Below are the code and all the weights of a small trained network. Each question names an input and a class and asks about switching units off, where a switched-off unit gives its printed mean instead of its output.

import numpy as np


def w(rows, s, z=0):
    codes = np.array(rows[::2]) - 128.0
    scale = np.full(codes.shape[1], s)
    scale[-1] = z or s
    return codes * scale


def f(y):
    return y / 2 * (1 + np.tanh(0.7978845608 * (y + 0.044715 * y**3)))


def log_softmax(a):
    a = a - a.max(-1, keepdims=True)
    return a - np.log(np.exp(a).sum(-1, keepdims=True))


def net(x, mask):
    res = np.array(x, float).reshape(1, 7) / 4 @ E
    y = f(res @ A[0][:, :-1].T + A[0][:, -1])
    res = res + np.where(mask, y, B[0][:, -1]) @ B[0][:, :-1]
    return log_softmax(res[-1] @ U[:, :-1].T + U[:, -1])


A, B = {}, {}
E = w([
[143,150,154,141,98,117],'x0',
[126,105,110,117,142,127],'x1',
[215,124,110,74,106,219],'x2',
[133,123,132,126,134,126],'x3',
[130,116,122,122,134,125],'x4',
[83,146,143,6,131,106],'x5',
[59,28,188,133,104,169],'x6',
],0.014)
A[0] = w([
[143,149,147,87,129,104,137],'N0',
[182,148,98,84,113,150,84],'N1',
[133,188,70,144,167,72,161],'N2',
[115,140,124,133,147,18,172],'N3',
[156,132,115,154,137,125,173],'N4',
[116,119,101,199,122,103,142],'N5',
[111,87,104,184,114,106,184],'N6',
[175,165,56,191,155,105,217],'N7',
[109,102,177,125,126,170,164],'N8',
[68,55,148,216,120,74,228],'N9',
[177,149,124,61,129,169,124],'N10',
[199,132,110,63,89,216,178],'N11',
[141,121,120,113,121,56,135],'N12',
[175,176,46,201,175,121,192],'N13',
[129,99,124,119,127,163,148],'N14',
[176,140,82,181,134,105,168],'N15',
[168,129,114,113,150,132,167],'N16',
[102,128,138,141,171,95,244],'N17',
[163,195,81,35,124,118,112],'N18',
[86,137,153,55,116,80,173],'N19',
[146,129,133,123,125,161,160],'N20',
[93,202,96,77,156,65,153],'N21',
[140,171,110,55,141,74,138],'N22',
[179,82,144,120,87,240,105],'N23',
[171,109,102,171,121,183,108],'N24',
[113,36,175,207,106,184,129],'N25',
[41,64,223,8,80,142,2],'N26',
[151,148,128,82,108,128,73],'N27',
],0.015,0.0064)
B[0] = w([
[127,126,120,127,154,137,158],'N0',
[151,189,136,116,150,132,174],'N1',
[112,80,104,148,92,140,194],'N2',
[62,97,101,128,103,147,192],'N3',
[142,114,149,94,120,127,153],'N4',
[89,159,162,119,142,106,165],'N5',
[94,140,164,121,155,102,166],'N6',
[125,123,191,88,61,155,204],'N7',
[151,126,127,118,129,75,174],'N8',
[30,166,196,95,190,87,217],'N9',
[155,188,132,145,164,139,190],'N10',
[213,164,164,106,172,150,226],'N11',
[106,115,109,147,133,144,153],'N12',
[144,153,191,105,41,135,209],'N13',
[155,144,130,143,126,98,154],'N14',
[151,129,167,100,89,148,179],'N15',
[133,150,152,122,129,139,156],'N16',
[73,131,152,141,97,149,173],'N17',
[121,180,122,142,212,152,208],'N18',
[99,125,94,150,102,185,207],'N19',
[158,108,130,112,142,126,151],'N20',
[84,107,67,155,162,156,204],'N21',
[97,139,74,148,185,149,191],'N22',
[220,88,67,146,138,46,204],'N23',
[194,107,98,142,114,100,171],'N24',
[124,121,99,154,216,52,202],'N25',
[163,149,251,74,8,165,253],'N26',
[142,146,117,128,156,118,153],'N27',
],0.031,0.024)
U = w([
[86,89,159,94,37,159,254],'0',
[121,198,133,117,254,124,119],'1',
[240,154,135,78,66,152,198],'2',
[209,56,63,145,147,35,36],'3',
[77,91,27,172,121,213,1],'4',
],0.0085,0.0032)

Each question gives the input, the list of numbers given to net, and the class t.
The units are the neurons (one row each of A and B). Each row of codes is followed by its name. A weight is (code - 128) times the scale printed after its matrix; where a second scale follows, it is the last column's (A, B and U).
mask holds one flag per neuron, in row order. A switched-off neuron (its flag False) gives its mean, the last column of its row in B, instead of its output. The means were averaged over made-up inputs and are rounded, as every weight is.
A unit's drop is (log p(t) with every unit on - log p(t) with that unit switched off) / (log p(t) with every unit on - log p(t) with every unit switched off).
most important unit: the unit with the biggest drop
top k neurons: the k neurons with the biggest drops, biggest first
drop of u: that unit's drop, to one decimal
input [5,5,-2,-6,-8,-4,8], class 1: most important unit => N9
input [-6,-7,4,4,5,1,0], class 1: top 4 neurons => N26, N13, N7, N15
input [-7,-7,6,-1,-1,1,-7], class 1: top 2 neurons => N18, N26
input [0,4,0,-5,-3,-1,1], class 1: top 2 neurons => N26, N23
input [2,-3,-4,-6,5,1,0], class 4: top 2 neurons => N26, N13
input [8,-4,8,-6,-5,-6,2], class 3: top 2 neurons => N23, N26
input [8,6,7,-8,7,-5,1], class 3: top 3 neurons => N23, N26, N25
input [-8,4,-6,-8,6,0,-5], class 0: top 2 neurons => N13, N7
input [2,-8,5,5,-2,1,-2], class 1: top 2 neurons => N26, N18
input [-5,0,1,1,-8,4,0], class 1: top 2 neurons => N13, N7
input [1,-6,8,-2,-8,-1,2], class 3: drop of N23 => 0.3
input [-4,8,-5,2,3,7,1], class 0: drop of N26 => 5.6
input [-7,8,0,6,4,5,-1], class 4: drop of N9 => 0.2
input [-4,-1,2,-7,1,-5,6], class 3: most important unit => N23
